Below is a small trained network, with its code and all its weights. Each question gives an input and a target symbol and asks what happens when units are switched off, that is, made to give their printed mean instead of their output.

import numpy as np


def w(rows, s, z=0):
    codes = np.array(rows[::2]) - 128.0
    scale = np.full(codes.shape[1], s)
    scale[-1] = z or s
    return codes * scale


def f(y):
    return y / 2 * (1 + np.tanh(0.7978845608 * (y + 0.044715 * y**3)))


def softmax(a):
    e = np.exp(a - a.max(-1, keepdims=True))
    return e / e.sum(-1, keepdims=True)


def log_softmax(a):
    a = a - a.max(-1, keepdims=True)
    return a - np.log(np.exp(a).sum(-1, keepdims=True))


def net(x, mask):
    ids = ['αγθμσψω'.index(c) for c in x.split()]
    T = len(ids)
    res = E[ids] + P[:T]
    r = res
    for j in range(3):
        rows = slice(2 * j, 2 * j + 2)
        q, k, v = (r @ M[0][rows].T for M in (Q, K, V))
        z = softmax(np.where(np.tri(T) > 0, q @ k.T / 2**0.5, -1e9)) @ v
        o = O[0][rows]
        res = res + np.where(mask[j], z, o[:, -1]) @ o[:, :-1]
    y = f(res @ A[0][:, :-1].T + A[0][:, -1])
    res = res + np.where(mask[3:15], y, B[0][:, -1]) @ B[0][:, :-1]
    return log_softmax(res[-1] @ U[:, :-1].T + U[:, -1])


Q, K, V, O, A, B = {}, {}, {}, {}, {}, {}
E = w([
[167,129,185,252],'α',
[166,78,177,245],'γ',
[43,136,161,97],'θ',
[142,176,126,199],'μ',
[238,123,85,88],'σ',
[208,55,67,67],'ψ',
[138,78,76,201],'ω',
],0.013)
P = w([
[254,109,194,136],'0',
[143,136,65,114],'1',
[149,135,57,93],'2',
[152,138,64,91],'3',
[153,140,71,91],'4',
[163,137,78,66],'5',
],0.0098)
Q[0] = w([
[29,111,108,87],'head 0',
[152,74,112,187],'head 0',
[7,162,199,88],'head 1',
[79,47,173,161],'head 1',
[194,34,197,152],'head 2',
[187,147,133,163],'head 2',
],0.021)
K[0] = w([
[26,173,3,146],'head 0',
[173,64,104,140],'head 0',
[10,187,42,116],'head 1',
[173,174,62,143],'head 1',
[95,75,206,104],'head 2',
[94,173,155,85],'head 2',
],0.023)
V[0] = w([
[114,249,84,120],'head 0',
[139,152,235,57],'head 0',
[104,33,89,84],'head 1',
[174,184,26,85],'head 1',
[93,82,160,111],'head 2',
[196,96,112,215],'head 2',
],0.017)
O[0] = w([
[116,227,34,95,33],'head 0',
[219,194,175,56,136],'head 0',
[173,34,144,87,70],'head 1',
[171,179,12,194,110],'head 1',
[192,141,153,157,79],'head 2',
[111,143,34,61,248],'head 2',
],0.011,0.014)
A[0] = w([
[181,115,94,105,151],'neuron 0',
[109,255,155,37,146],'neuron 1',
[149,88,88,75,126],'neuron 2',
[214,80,156,182,142],'neuron 3',
[151,68,97,93,112],'neuron 4',
[170,60,177,124,76],'neuron 5',
[184,177,93,202,114],'neuron 6',
[80,108,120,45,56],'neuron 7',
[236,90,123,225,248],'neuron 8',
[154,194,169,227,5],'neuron 9',
[197,215,90,94,52],'neuron 10',
[175,174,225,202,254],'neuron 11',
],0.0091,0.002)
B[0] = w([
[95,162,166,153,189],'neuron 0',
[73,78,113,84,255],'neuron 1',
[56,185,115,212,221],'neuron 2',
[17,176,65,146,211],'neuron 3',
[90,145,138,193,216],'neuron 4',
[225,136,110,147,225],'neuron 5',
[158,2,153,101,180],'neuron 6',
[219,114,195,149,210],'neuron 7',
[89,213,204,77,231],'neuron 8',
[141,159,180,91,158],'neuron 9',
[241,61,144,154,227],'neuron 10',
[129,136,9,117,200],'neuron 11',
],0.0089,0.0095)
U = w([
[152,212,128,109,119],'α',
[116,210,148,186,250],'γ',
[104,131,3,64,188],'θ',
[64,126,177,68,159],'μ',
[234,179,87,177,120],'σ',
[168,143,212,189,85],'ψ',
[87,73,117,209,22],'ω',
],0.0066,0.0018)

Each question gives the input, a string of symbols that net reads in full, and the target symbol t.
The units are the heads (2 rows each of Q, K, V and O) and the neurons (one row each of A and B). Each row of codes is followed by its name. A weight is (code - 128) times the scale printed after its matrix; where a second scale follows, it is the last column's (O, A, B and U).
mask holds one flag per unit, heads first, then neurons. A switched-off unit (its flag False) gives its mean, the last column of its rows in O or B, instead of its output. The means were averaged over made-up inputs and are rounded, as every weight is.
A unit's drop is (log p(t) with every unit on - log p(t) with that unit switched off) / (log p(t) with every unit on - log p(t) with every unit switched off).
The circuit of an input: a set's keep is (log p(t) with only the set's units on - log p(t) with every unit switched off) / (log p(t) with every unit on - log p(t) with every unit switched off). Starting from the 12 units with the biggest drops (on a tie, the unit counted first), units are removed one at a time, each time the one whose removal leaves the highest keep (on an exact tie, the one counted first), for as long as the keep stays at least 0.8.
circuit, biggest first: the units of the circuit, biggest drop first
unit that matters most: the unit with the biggest drop
k most important neurons: the k neurons with the biggest drops, biggest first
heads that matter: for each layer, one digit per head in row order, 1 if its drop is at least 0.15 and else 0, layers parted by /
input θ ω σ, target σ: 3 most important neurons	(neuron 5; neuron 10; neuron 11)
input ψ ψ μ α γ μ, target γ: 2 most important neurons	(neuron 8; neuron 3)
input ω α σ, target ω: circuit, biggest first	(head 0; neuron 4)
input ψ γ γ α, target γ: 2 most important neurons	(neuron 8; neuron 3)
input ψ γ γ ω σ, target γ: heads that matter	110
input γ μ ω ω α, target ψ: 3 most important neurons	(neuron 7; neuron 5; neuron 1)
input σ μ σ, target σ: heads that matter	110
input θ γ σ σ γ α, target α: 3 most important neurons	(neuron 8; neuron 11; neuron 9)
input ω α γ μ ω μ, target ω: circuit, biggest first	(head 0)
input γ ω α, target ψ: circuit, biggest first	(head 0; head 1; neuron 5)
input γ μ ψ γ μ ω, target ψ: circuit, biggest first	(head 1; head 0; neuron 7; neuron 5)
input μ ω μ μ, target θ: circuit, biggest first	(head 0; neuron 1)
input θ ω μ, target μ: heads that matter	110
input θ ψ γ, target γ: unit that matters most	head 2
input ψ σ γ ω, target γ: heads that matter	110
input γ ψ σ, target ψ: circuit, biggest first	(head 1; head 0; neuron 5)
input α σ γ, target μ: circuit, biggest first	(head 1; head 2; head 0)
input μ α θ μ σ α, target α: 3 most important neurons	(neuron 11; neuron 9; neuron 8)
input σ μ ψ ω, target σ: circuit, biggest first	(head 1; head 0)
input μ α γ, target θ: heads that matter	111
input γ α ψ θ ψ, target ψ: heads that matter	010
input μ γ μ, target θ: heads that matter	100
input σ ω γ ψ ψ ω, target σ: 2 most important neurons	(neuron 10; neuron 1)
input σ μ ψ ω σ γ, target σ: unit that matters most	head 1
input ω σ ψ, target ω: heads that matter	100
